Each row has a hidden trait or not; one of two labels after the row says which. A new part has a new trait and new labels.
(in the rows, 128 means zero)
[140 123  64 129 139 131 130 126 107 143 134 128 125 132 129 126 135 112
 131 123 128 128 151 138 110 122 137 148 249 138 124 128 129 127 123] : rep
[132 118 195 105 126 125 128 126 148 139 132 127 128 136 127 130 129 141
 126 113 133 131 120 123 158 102 124 109  15 129 139 112 129 129 128] : rep
[137 121 112 148 134 120 131 125 131 135 135 128 127 148 126 131 129 115
 124 118 123 124 148 131  93 108 143  94 240 136 128 119 137 124 116] : rep
[139 121 106 134 134 125 131 128 125 134 133 129 125 140 128 130 130 114
 131 124 125 125 142 133 106 114 141 117 223 138 125 122 133 123 119] : rep
[123 133 131 128 126 133 123 138 114 128 125 131 130 120 126 124 135 131
 122 148 129 137 117 136 169 132 115 153 108 124 132 132 119 135 134] : rep
[128 138 121 119 124 128 130 132 128 118 124 125 125 117 134 127 121 126
 149 146 130 124 129 114 165 148 128 159 119 120 120 140 122 127 133] : dena
[133 129  82 128 132 134 125 142 111 130 126 129 118 130 127 126 134 120
 132 157 122 124 118 127 161 149 121 131 145 134 124 131 128 128 130] : dena
[151 126 137 101 123 132 128 136 136 121 129 127 119 119 128 130 120 127
 143 128 124 122 133  86 165 126 129 118  92 129 126 135 135 126 117] : dena
[127 129  46 148 137 132 125 129 108 131 125 135 124 133 127 126 134 119
 121 149 118 131 122 148  98 132 124 166 234 135 125 129 133 125 135] : rep
[115 128  80 157 136 130 125 130 111 131 123 134 123 137 124 126 134 129
 116 153 119 128 114 157  91 149 116 109 129 134 129 126 134 126 137] : rep
[107 135 138 144 118 121 127 130 130 120 127 124 141 130 132 126 131 134
 111 133 133 141 120 142 142 124 131 137 140 112 131 124 121 133 137] : rep
[152 112 122 119 140 127 129 131 134 142 132 134 121 140 128 131 127 118
 139 126 123 121 131 134 115  92 132 115 148 145 126 123 131 118 123] : dena
[138 123  61 129 136 132 127 128 113 129 129 136 124 135 125 129 133 111
 132 140 122 123 137 124 121 118 131 121 249 139 124 133 135 127 117] : dena
[150 126 110 110 128 126 132 123 137 130 134 121 129 130 136 129 119 123
 146 109 132 127 146 112 147 110 146 177 209 124 120 128 126 124 124] : dena
[109 119 154 143 130 123 126 130 123 136 127 130 134 144 124 129 135 136
 107 135 126 137 110 155 108 129 121  73  55 127 136 118 129 130 135] : rep
[134 125 195 104 119 123 132 130 152 129 134 118 128 132 131 129 125 139
 136 109 138 130 128 107 177 129 134 119  36 125 131 115 122 130 123] : rep
[114 138 200 118 113 125 127 129 147 115 124 123 131 122 127 129 125 138
 124 127 134 127 113 114 170 136 125 121  50 116 133 121 130 132 128] : rep
[129 123 205 102 120 128 127 134 142 126 128 122 124 131 129 129 128 137
 130 124 130 126 108 102 181 124 122  99   1 128 133 114 130 126 126] : rep
[138 132 132 118 123 129 131 138 132 118 126 123 123 118 134 127 120 128
 147 134 128 123 129 102 149 148 131 133  94 128 119 134 125 123 129] : dena
[133 125 165 105 120 133 126 136 135 124 124 128 122 116 128 127 130 134
 138 130 130 122 111 107 179 120 117 105   1 131 130 128 127 125 132] : rep
[132 121 221 105 124 129 128 134 142 132 130 121 123 130 129 129 130 135
 130 115 130 126 115 109 165 119 122  97   1 134 134 112 131 124 127] : rep
[117 137 151 138 125 130 124 136 104 138 129 126 136 114 126 123 138 130
 113 131 135 140 135 149 147 133 119 147 116 121 138 134 117 136 136] : rep
